Here is a tiny trained network, its code and every weight. The questions are about switching its units off for an input and a class, where a switched-off unit gives its printed mean instead of its output.

import numpy as np


def w(rows, s, z=0):
    codes = np.array(rows[::2]) - 128.0
    scale = np.full(codes.shape[1], s)
    scale[-1] = z or s
    return codes * scale


def f(y):
    return np.maximum(y, 0)


def log_softmax(a):
    a = a - a.max(-1, keepdims=True)
    return a - np.log(np.exp(a).sum(-1, keepdims=True))


def net(x, mask):
    res = np.array(x, float).reshape(1, 7) / 4 @ E
    y = f(res @ A[0][:, :-1].T + A[0][:, -1])
    res = res + np.where(mask, y, B[0][:, -1]) @ B[0][:, :-1]
    return log_softmax(res[-1] @ U[:, :-1].T + U[:, -1])


A, B = {}, {}
E = w([
[222,78,73,99,99,195,112,136,111],'x0',
[202,155,109,173,181,95,59,214,140],'x1',
[135,101,128,144,152,104,145,82,195],'x2',
[145,188,194,90,134,187,84,25,135],'x3',
[143,50,113,77,151,29,216,153,91],'x4',
[93,191,117,187,81,103,223,163,177],'x5',
[114,83,80,143,206,254,86,146,150],'x6',
],0.0099)
A[0] = w([
[26,167,149,189,157,37,102,188,103,252],'neuron 0',
[173,62,74,74,217,145,134,105,145,211],'neuron 1',
[117,104,96,254,133,136,171,142,190,169],'neuron 2',
[155,84,143,101,129,110,76,147,74,101],'neuron 3',
[180,87,71,106,167,99,171,184,117,20],'neuron 4',
[146,163,84,172,115,125,116,160,209,127],'neuron 5',
[107,99,120,112,123,117,172,225,113,78],'neuron 6',
[169,85,128,120,36,183,144,129,19,160],'neuron 7',
[29,180,214,133,105,216,105,64,175,144],'neuron 8',
[104,14,125,104,190,88,69,129,100,115],'neuron 9',
[150,176,109,172,125,122,239,167,116,94],'neuron 10',
[164,127,170,107,101,85,72,48,19,166],'neuron 11',
[153,220,155,209,112,35,79,82,139,163],'neuron 12',
[160,54,150,73,165,122,137,135,128,66],'neuron 13',
[133,107,134,152,46,144,142,56,138,247],'neuron 14',
],0.0086,0.0025)
B[0] = w([
[159,154,118,150,80,212,156,137,249,238],'neuron 0',
[153,74,173,179,130,115,169,131,127,221],'neuron 1',
[163,76,171,87,63,196,55,170,124,202],'neuron 2',
[105,94,156,117,129,81,126,183,104,182],'neuron 3',
[96,37,120,165,142,75,200,123,169,203],'neuron 4',
[176,132,152,117,102,113,114,131,88,187],'neuron 5',
[124,120,86,170,117,203,136,84,164,193],'neuron 6',
[178,193,142,79,60,94,82,135,193,201],'neuron 7',
[46,92,63,187,179,201,254,53,195,252],'neuron 8',
[90,73,191,131,130,133,155,69,94,209],'neuron 9',
[112,105,167,83,79,169,96,100,153,197],'neuron 10',
[180,158,146,52,127,60,80,223,190,205],'neuron 11',
[144,133,107,111,66,152,90,130,127,221],'neuron 12',
[124,115,162,186,153,52,147,105,112,184],'neuron 13',
[174,129,151,178,41,186,145,139,200,190],'neuron 14',
],0.0086,0.012)
U = w([
[122,99,66,180,115,195,208,57,164,171],'0',
[255,145,142,90,71,96,48,169,148,233],'1',
[121,153,64,59,149,39,118,148,99,2],'2',
[190,67,150,144,176,18,158,93,39,70],'3',
],0.0085,0.0022)

Each question gives the input, the list of numbers given to net, and the class t.
The units are the neurons (one row each of A and B). Each row of codes is followed by its name. A weight is (code - 128) times the scale printed after its matrix; where a second scale follows, it is the last column's (A, B and U).
mask holds one flag per neuron, in row order. A switched-off neuron (its flag False) gives its mean, the last column of its row in B, instead of its output. The means were averaged over made-up inputs and are rounded, as every weight is.
A unit's drop is (log p(t) with every unit on - log p(t) with that unit switched off) / (log p(t) with every unit on - log p(t) with every unit switched off).
The circuit of an input: a set's keep is (log p(t) with only the set's units on - log p(t) with every unit switched off) / (log p(t) with every unit on - log p(t) with every unit switched off). Starting from the 12 units with the biggest drops (on a tie, the unit counted first), units are removed one at a time, each time the one whose removal leaves the highest keep (on an exact tie, the one counted first), for as long as the keep stays at least 0.8.
units of the circuit, in order: the units of the circuit, biggest drop first
most important unit: the unit with the biggest drop
k most important neurons: the k neurons with the biggest drops, biggest first
drop when u is switched off: that unit's drop, to one decimal
input [-3,-5,-6,-5,1,-8,0], class 3: most important unit	neuron 9
input [0,-1,6,-8,7,-1,7], class 3: units of the circuit, in order	neuron 8; neuron 13
input [6,-7,2,3,0,3,-6], class 1: units of the circuit, in order	neuron 7; neuron 11
input [4,2,-1,1,8,5,4], class 3: units of the circuit, in order	neuron 8; neuron 0
input [2,1,-3,-6,-2,-2,4], class 1: 2 most important neurons	neuron 8; neuron 7
input [8,2,-6,-3,7,3,-1], class 3: units of the circuit, in order	neuron 0; neuron 4
input [8,-6,4,-4,3,-6,-4], class 1: 4 most important neurons	neuron 7; neuron 11; neuron 8; neuron 14
input [7,-6,2,-1,6,-7,-4], class 3: 2 most important neurons	neuron 13; neuron 9
input [4,-5,3,8,8,-5,0], class 1: 4 most important neurons	neuron 11; neuron 7; neuron 8; neuron 14
input [2,5,2,-1,-8,8,5], class 1: 2 most important neurons	neuron 2; neuron 5
input [3,1,5,-1,3,-7,8], class 3: drop when neuron 7 is switched off	0.0
input [-7,2,4,-1,0,2,-8], class 1: drop when neuron 8 is switched off	0.6
input [-2,-7,5,-7,5,-5,2], class 3: drop when neuron 8 is switched off	0.3
input [1,-6,4,0,-2,-8,-5], class 1: units of the circuit, in order	neuron 11
